After every row comes roughly how far along a hidden order it lies, from 0 to 20.
In the rows, zero is written as 128.
[189 119 151 151 131 109  99 140 117 151 125 110 140 129 141 138 111 112
 127] | 7
[141 201 128  98 117 117 130 116 111 151 168 105 161 140 142  93 139  82
 137] | 20
[114 102  16 109 126  96 129 166 145  64 114  60 128 167 145  33 114 113
 141] | 9
[169  95 129 161 134 115 106 139 128 127 118 110 117 124 137 155 109 135
 123] | 3
[155 172 107 101 116  96 127 130 122 134 151  94 157 147 145  77 127  77
 135] | 18
[ 73 131  41 109 140 136 125 152 127  74 127 101 118 176 131  74 120 133
 132] | 9
[ 82 162 152 148 151 175 125 111 114 143 168 150 105 142 105 208 127 168
 107] | 8
[125 170  91  95 114 100 142 128 127 120 138  77 152 135 146  57 142 107
 148] | 20
[ 82 123  60 120 135 136 132 145 137  79 121  91 117 149 132  93 125 141
 136] | 9
[104  84  50 139 128 118 138 156 159  55  92  76 117 120 128 102 124 172
 144] | 3
[184 189 152 117 114  90 125 119 118 173 160 102 164 124 149  89 130  56
 135] | 20
[134 108  77 131 131 108 118 150 135 101 122  98 119 148 138 106 111 115
 125] | 8
[ 96 119   1  87 116  85 148 159 146  52 115  49 132 157 151  11 135 120
 156] | 16
[191 174 203 138 113  96 130 118 131 180 152 106 160  96 137 152 130  85
 128] | 15
[139 191 211 151 129 165 128 104 119 183 162 151 137  97 111 230 136 127
 117] | 12
[164 158 136 134 116 102 129 130 136 149 141  94 150 112 138 124 125  95
 132] | 13
[196 160 170 139 109  87 130 126 138 166 141  94 161  91 142 134 127  80
 133] | 14
[128 200 234 153 140 175 113  96 102 208 187 180 128 110  99 255 131 125
  99] | 11
[153 178 189 134 104 133 151 112 143 174 119  94 152  63 130 184 147 119
 145] | 15
[ 89 146  49 103 137 128 129 142 123  90 145  87 123 176 133  70 126 129
 132] | 13
[182 163 156 128 120 102 116 129 124 165 142 105 155 120 144 119 122  74
 132] | 13
[152 103 170 176 134 135 127 123 140 140 119 131 104  87 115 220 118 157
 114] | 2
[ 78 126  17  99 136 122 131 158 132  63 127  80 121 176 136  50 122 130
 140] | 11
[164 130 155 154 132 123 109 130 122 160 141 131 131 112 127 178 116 120
 118] | 8
[106 153 131 140 123 153 152 122 152 130 123 107 116  86 123 172 143 153
 142] | 12
[182 165 124 117 109  84 130 132 134 145 141  82 161 125 149  95 130  73
 141] | 16
[116 167  82  93 127 105 129 129 112 108 160  97 145 170 139  64 127 103
 128] | 18
[ 93 116  85 143 132 135 147 140 153  79 115  93 115 117 126 121 133 171
 138] | 8
[105  95 102 149 135 145 142 133 151  75 106 102 102 100 120 174 133 198
 136] | 2
[189 166 157 119 115  92 122 129 128 164 143 102 159 114 145 113 124  73
 134] | 14
[177 155 114 116 109  83 131 135 137 136 136  79 158 121 150  83 127  76
 143] | 16
[213 102 166 163 126 102 100 143 127 138 112  99 141 111 143 146 112 117
 130] | 4
[161 131 196 171 122 140 130 116 135 167 117 130 118  70 116 231 128 142
 121] | 5
[179 122 161 163 124 114 121 130 139 151 132 113 130  90 127 185 120 125
 121] | 8
[ 51 152  77 111 132 139 154 122 137  94 150 118 108 135 120 118 143 153
 130] | 16
[ 98 162  88 105 126 121 141 127 125 105 145  87 129 141 136  92 139 134
 139] | 16
[190 135 159 146 116  93 124 135 140 156 132  99 149  97 137 152 122 101
 130] | 11
[107 131  84 138 131 133 140 134 142  94 133  90 119 127 129 125 129 156
 133] | 10
[170 125 128 150 114  97 139 136 153 131 125  80 141  92 137 146 125 125
 135] | 10
[129  82 105 159 136 136 134 138 151  78 104 106 103 105 121 173 123 192
 129] | 0
[169 114 158 167 117 122 135 127 150 141 112 104 120  73 126 192 126 147
 130] | 6
[175 125 105 128 124  88 116 144 129 130 130  89 141 136 148 107 114  94
 130] | 11
[136 127  41  87 114  72 140 147 131  78 137  56 156 160 153  16 126 103
 144] | 19
[134 130  96 131 125 116 134 135 139 104 133  90 124 131 135 117 123 127
 130] | 10
[189 118 175 169 115 109 126 129 146 165 121 113 135  68 128 192 124 129
 127] | 7
[162 138 207 166 122 145 130 114 142 167 122 127 119  75 116 228 130 142
 123] | 6
[118 154  90 111 121 111 137 130 130 109 141  81 135 138 140  89 132 117
 138] | 15
[144 183 114 101 119 110 128 123 118 137 160 101 152 148 141  94 131  85
 134] | 18
[ 73 132  11  97 138 122 131 161 128  65 125  79 120 186 136  40 125 133
 139] | 12
[193 152 208 156 121 114 114 123 126 178 143 125 149  94 132 185 123 103
 121] | 11
[153 105 107 144 139 115 103 142 121 123 126 113 119 152 135 129 106 129
 119] | 6
[169 156 138 131 117 103 126 129 132 153 144 101 150 107 138 134 125  91
 135] | 13
[ 91 103  33 116 138 116 115 167 134  71 122  96 119 182 131  64 107 119
 127] | 7
[194 152 129 127 116  88 116 143 127 149 134  90 159 128 150  97 119  75
 137] | 13
[142 141 105 119 127 110 120 137 126 129 141 102 134 145 138 107 118  96
 127] | 12
[146 169  92  99 119 102 133 128 123 117 150  85 148 149 144  72 131 100
 137] | 17
[ 55 147  82 125 137 151 148 130 140  93 139 115 108 135 118 132 139 162
 128] | 13
[182 187 166 117 110  92 135 113 125 180 159  98 163 109 143 120 134  77
 133] | 20
[ 91 112 103 147 136 145 146 131 148  83 116 104 106 109 120 156 133 185
 133] | 6
[164  84 158 178 129 118 131 130 150 122 109 108 107  82 122 196 116 164
 120] | 1
[178 133 117 136 120  91 118 141 132 138 127  86 145 122 146 109 117  88
 135] | 11
[170 161 196 153 112 130 137 113 137 178 132 113 146  71 124 191 133 118
 129] | 11
[156 109 150 169 128 123 129 131 144 136 122 117 114  88 122 206 120 151
 120] | 5
[174 177 146 124 116 101 123 125 124 167 152 108 158 119 143 117 126  71
 133] | 16
[169  96 193 182 130 132 130 125 145 145 101 117  99  70 117 228 119 155
 120] | 0
[181 171 185 139  96 107 152 111 148 175 120  85 162  57 136 162 142 104
 147] | 16
[130 151  54  99 120  88 134 139 127  97 142  75 144 161 146  47 125 100
 136] | 16
[ 79 141   9  87 136 113 131 154 119  68 149  81 129 188 138  31 130 131
 138] | 16
[102  86  59 143 135 132 119 156 142  69  99 103 112 140 129 110 110 148
 131] | 2
[ 96  97  15 115 135 117 120 172 141  58 110  79 124 172 135  52 108 126
 135] | 6
[125 119 109 148 131 133 139 131 144 103 125 101 115 115 125 157 126 165
 129] | 7
[118 153  83 106 123 110 136 125 125 107 146  91 134 148 140  79 131 124
 136] | 15
[122 152 119 135 126 129 144 125 141 129 138  93 129 109 131 145 138 148
 135] | 13
[193  99 191 181 122 118 126 129 147 152 102 106 119  68 124 211 120 142
 124] | 0
[ 96 117 109 149 133 146 146 127 149  92 116 105 106  99 122 170 135 185
 135] | 6
[ 63 144  46  96 126 121 151 133 135  80 137  95 118 146 133  67 142 136
 140] | 18
[178 174 165 133 112 108 137 120 136 167 151  93 160  94 132 154 135 102
 134] | 16
[131  78  61 138 135 110 110 166 137  78 106  98 116 160 135  92 101 121
 125] | 4
[162 113 183 176 127 136 128 122 142 151 114 126 111  77 120 226 123 151
 119] | 2
[123  97  34 124 129  97 122 165 144  77 114  82 126 161 138  61 108 112
 133] | 8
[140  73  14 122 123  74 122 180 155  57 101  60 129 158 148  28 104 105
 137] | 7
[191 106 142 164 117  96 126 138 149 140 118  96 136  79 136 166 118 125
 130] | 7
[155 191 150 111 117 114 131 113 118 162 166 107 160 126 136 124 137  85
 133] | 19
[181 118 172 168 129 117 110 131 131 159 131 122 131  96 128 188 117 130
 119] | 6
[147 169 144 125 109 123 151 120 149 148 131  89 150  80 134 148 146 126
 149] | 17
[ 60 152  56 102 134 135 141 137 125  85 141 100 115 160 129  79 138 140
 136] | 15
[191 150 210 159 110 112 133 115 141 182 127 112 150  64 128 200 130 110
 126] | 11
[151 144 162 154 125 136 133 122 136 155 143 117 134  96 122 193 129 132
 124] | 10
[198 106 195 180 124 116 120 130 139 161 117 113 126  71 126 207 121 138
 121] | 3
[139  97 150 169 133 140 138 122 148 108 108 112 101  87 118 202 123 188
 124] | 0
